Here is a tiny trained network, its code and every weight. The questions are about switching its units off for an input and a class, where a switched-off unit gives its printed mean instead of its output.

import numpy as np


def w(rows, s, z=0):
    codes = np.array(rows[::2]) - 128.0
    scale = np.full(codes.shape[1], s)
    scale[-1] = z or s
    return codes * scale


def f(y):
    return y / 2 * (1 + np.tanh(0.7978845608 * (y + 0.044715 * y**3)))


def log_softmax(a):
    a = a - a.max(-1, keepdims=True)
    return a - np.log(np.exp(a).sum(-1, keepdims=True))


def net(x, mask):
    res = np.array(x, float).reshape(1, 6) / 4 @ E
    y = f(res @ A[0][:, :-1].T + A[0][:, -1])
    res = res + np.where(mask, y, B[0][:, -1]) @ B[0][:, :-1]
    return log_softmax(res[-1] @ U[:, :-1].T + U[:, -1])


A, B = {}, {}
E = w([
[231,41,86,246,136,230,127,177,134],'x0',
[84,28,178,127,82,189,198,23,21],'x1',
[120,123,142,122,129,146,107,125,144],'x2',
[158,146,118,136,154,115,132,95,120],'x3',
[133,134,131,131,122,126,135,136,123],'x4',
[22,169,107,162,227,190,254,125,192],'x5',
],0.0089)
A[0] = w([
[239,108,126,117,68,95,59,168,134,42],'n0',
[218,119,123,158,65,96,7,151,126,33],'n1',
[109,138,98,153,206,151,167,171,207,110],'n2',
[34,198,149,74,158,20,144,129,206,2],'n3',
[100,97,201,53,76,72,100,42,37,176],'n4',
[131,116,212,49,56,69,110,26,56,180],'n5',
[130,194,69,198,183,132,71,184,200,162],'n6',
[146,206,127,116,154,25,47,242,183,214],'n7',
[155,180,81,127,183,100,66,115,119,188],'n8',
[151,244,59,89,107,60,24,179,203,20],'n9',
[171,45,122,211,101,177,109,122,108,187],'n10',
[172,116,73,168,183,198,220,179,204,131],'n11',
[242,71,121,129,57,78,3,164,111,206],'n12',
[8,246,173,30,132,13,151,96,172,201],'n13',
[118,126,71,233,154,168,129,157,167,194],'n14',
[87,82,151,177,100,207,207,72,76,108],'n15',
],0.0062,0.009)
B[0] = w([
[101,180,99,76,219,145,222,129,167,168],'n0',
[123,154,96,48,177,205,211,136,211,173],'n1',
[125,134,149,146,95,100,90,153,92,163],'n2',
[119,180,112,41,178,194,205,135,206,167],'n3',
[164,103,115,95,56,53,62,187,116,218],'n4',
[149,143,119,110,47,42,66,184,114,221],'n5',
[127,152,79,100,80,104,97,168,158,195],'n6',
[138,171,121,65,211,220,210,113,168,243],'n7',
[163,158,103,89,136,105,107,141,139,177],'n8',
[115,8,207,254,77,101,95,59,14,186],'n9',
[92,143,101,87,195,142,195,111,176,189],'n10',
[136,153,70,103,105,97,84,176,116,179],'n11',
[114,52,188,240,147,160,140,24,75,241],'n12',
[97,71,178,207,160,163,172,49,71,254],'n13',
[116,170,98,88,78,141,93,158,79,183],'n14',
[138,138,151,139,180,181,208,56,127,178],'n15',
],0.0079,0.015)
U = w([
[118,84,178,223,120,133,113,69,83,5],'0',
[122,159,96,72,168,167,157,127,168,188],'1',
[132,143,83,102,51,68,4,231,120,246],'2',
],0.013,0.0022)

Each question gives the input, the list of numbers given to net, and the class t.
The units are the neurons (one row each of A and B). Each row of codes is followed by its name. A weight is (code - 128) times the scale printed after its matrix; where a second scale follows, it is the last column's (A, B and U).
mask holds one flag per neuron, in row order. A switched-off neuron (its flag False) gives its mean, the last column of its row in B, instead of its output. The means were averaged over made-up inputs and are rounded, as every weight is.
A unit's drop is (log p(t) with every unit on - log p(t) with that unit switched off) / (log p(t) with every unit on - log p(t) with every unit switched off).
The circuit of an input: a set's keep is (log p(t) with only the set's units on - log p(t) with every unit switched off) / (log p(t) with every unit on - log p(t) with every unit switched off). Starting from the 12 units with the biggest drops (on a tie, the unit counted first), units are removed one at a time, each time the one whose removal leaves the highest keep (on an exact tie, the one counted first), for as long as the keep stays at least 0.8.
circuit, biggest first: the units of the circuit, biggest drop first
most important unit: the unit with the biggest drop
top k neurons: the k neurons with the biggest drops, biggest first
drop of u: that unit's drop, to one decimal
input [4,2,5,6,-1,2], class 1: most important unit -> n12
input [-8,3,-6,-5,-5,2], class 0: top 2 neurons -> n13, n7
input [-6,-8,-8,6,-8,-8], class 0: top 2 neurons -> n9, n12
input [2,4,-1,-2,-1,3], class 1: top 2 neurons -> n12, n13
input [-8,-7,-1,4,7,-2], class 0: top 2 neurons -> n9, n13
input [-7,3,-4,0,5,-5], class 2: top 2 neurons -> n5, n4
input [6,-6,-2,4,6,-8], class 1: top 2 neurons -> n1, n0
input [1,-7,7,0,6,-7], class 1: top 3 neurons -> n1, n7, n0
input [-3,-7,-5,7,7,-6], class 0: top 2 neurons -> n9, n12
input [-4,5,-2,-3,0,8], class 0: top 2 neurons -> n13, n7
input [-7,-7,5,6,-4,0], class 0: top 3 neurons -> n9, n13, n1
input [-5,-8,4,5,5,-2], class 0: top 2 neurons -> n9, n13
input [-6,3,-4,0,-8,7], class 0: drop of n8 -> 0.0
input [6,-8,-5,-5,-3,-5], class 1: drop of n1 -> 0.1
input [-1,3,-3,-8,4,-3], class 2: circuit, biggest first -> n13
input [1,-8,-8,3,4,6], class 2: drop of n11 -> 0.4
input [-8,-6,-2,5,-4,-5], class 0: drop of n9 -> 1.7
